Here is a tiny trained network, its code and every weight. The questions are about switching its units off for an input and a class, where a switched-off unit gives its printed mean instead of its output.

import numpy as np


def w(rows, s, z=0):
    codes = np.array(rows[::2]) - 128.0
    scale = np.full(codes.shape[1], s)
    scale[-1] = z or s
    return codes * scale


def f(y):
    return y / 2 * (1 + np.tanh(0.7978845608 * (y + 0.044715 * y**3)))


def log_softmax(a):
    a = a - a.max(-1, keepdims=True)
    return a - np.log(np.exp(a).sum(-1, keepdims=True))


def net(x, mask):
    res = np.array(x, float).reshape(1, 6) / 4 @ E
    y = f(res @ A[0][:, :-1].T + A[0][:, -1])
    res = res + np.where(mask, y, B[0][:, -1]) @ B[0][:, :-1]
    return log_softmax(res[-1] @ U[:, :-1].T + U[:, -1])


A, B = {}, {}
E = w([
[96,192,172,247,67,10,164,97,54,2,186],'x0',
[7,108,202,117,246,115,216,173,229,148,63],'x1',
[152,152,191,76,125,113,152,219,58,171,184],'x2',
[52,65,136,50,117,97,46,93,131,146,105],'x3',
[192,246,75,201,72,132,182,118,253,48,123],'x4',
[100,63,111,148,200,127,70,130,133,182,178],'x5',
],0.0071)
A[0] = w([
[202,192,3,50,143,169,54,70,34,82,193,53],'n0',
[161,142,184,173,171,102,76,93,94,24,153,130],'n1',
[179,152,36,153,37,188,47,99,48,174,178,59],'n2',
[169,94,85,152,39,134,93,112,107,176,168,2],'n3',
[116,166,233,187,95,88,80,31,105,114,181,113],'n4',
[166,184,107,61,132,101,108,101,105,127,161,6],'n5',
[30,145,201,136,189,155,92,138,168,125,156,137],'n6',
[229,117,101,56,118,245,110,114,179,191,96,99],'n7',
[49,156,112,135,163,127,221,150,149,174,144,89],'n8',
[191,67,91,35,110,173,64,91,147,130,87,141],'n9',
[125,83,94,138,138,84,219,111,169,159,112,76],'n10',
[160,118,102,99,95,232,111,169,145,149,114,11],'n11',
[99,164,162,164,123,73,117,84,105,57,199,112],'n12',
],0.0075,0.0032)
B[0] = w([
[136,210,144,68,175,210,119,50,222,121,75,242],'n0',
[154,105,100,186,142,63,102,136,85,151,182,217],'n1',
[81,195,184,81,194,213,166,102,140,14,15,253],'n2',
[87,158,141,127,62,192,102,82,222,72,77,179],'n3',
[141,139,43,198,80,157,2,153,52,163,118,232],'n4',
[136,146,140,106,151,120,147,135,140,171,148,139],'n5',
[207,79,161,143,149,193,224,152,116,96,38,207],'n6',
[205,121,60,243,58,67,70,229,27,209,243,254],'n7',
[115,137,157,69,202,207,165,140,182,115,151,180],'n8',
[106,101,131,149,132,174,115,144,81,162,137,244],'n9',
[120,143,172,160,176,83,164,89,206,127,159,155],'n10',
[161,132,118,218,50,122,86,121,134,142,144,175],'n11',
[119,80,117,123,91,75,87,174,74,141,144,242],'n12',
],0.0077,0.008)
U = w([
[185,59,114,184,88,73,122,225,31,200,175,250],'0',
[90,192,247,11,254,197,241,113,205,89,54,6],'1',
],0.0065,0.0013)

Each question gives the input, the list of numbers given to net, and the class t.
The units are the neurons (one row each of A and B). Each row of codes is followed by its name. A weight is (code - 128) times the scale printed after its matrix; where a second scale follows, it is the last column's (A, B and U).
mask holds one flag per neuron, in row order. A switched-off neuron (its flag False) gives its mean, the last column of its row in B, instead of its output. The means were averaged over made-up inputs and are rounded, as every weight is.
A unit's drop is (log p(t) with every unit on - log p(t) with that unit switched off) / (log p(t) with every unit on - log p(t) with every unit switched off).
unit that matters most: the unit with the biggest drop
top k neurons: the k neurons with the biggest drops, biggest first
drop when u is switched off: that unit's drop, to one decimal
input [-6,-7,7,-1,1,3], class 1: unit that matters most => n2
input [-8,8,-5,-2,-1,-3], class 0: top 3 neurons => [n7; n2; n0]
input [-3,2,-3,-5,2,-5], class 0: top 2 neurons => [n2; n0]
input [-3,2,-6,-8,5,-5], class 0: top 3 neurons => [n2; n7; n0]
input [8,8,3,-7,8,-4], class 0: top 2 neurons => [n12; n2]
input [5,6,0,-4,-2,7], class 1: top 3 neurons => [n7; n8; n6]
input [-4,-8,-1,-3,3,-6], class 1: top 2 neurons => [n2; n0]
input [-7,6,6,-4,-8,-1], class 0: drop when n7 is switched off => 2.7
input [4,-8,2,8,2,-7], class 1: drop when n10 is switched off => 0.0
input [-7,7,-8,-2,-2,-2], class 0: drop when n7 is switched off => 1.5
input [-6,6,-1,-2,-6,-3], class 0: top 3 neurons => [n7; n2; n0]
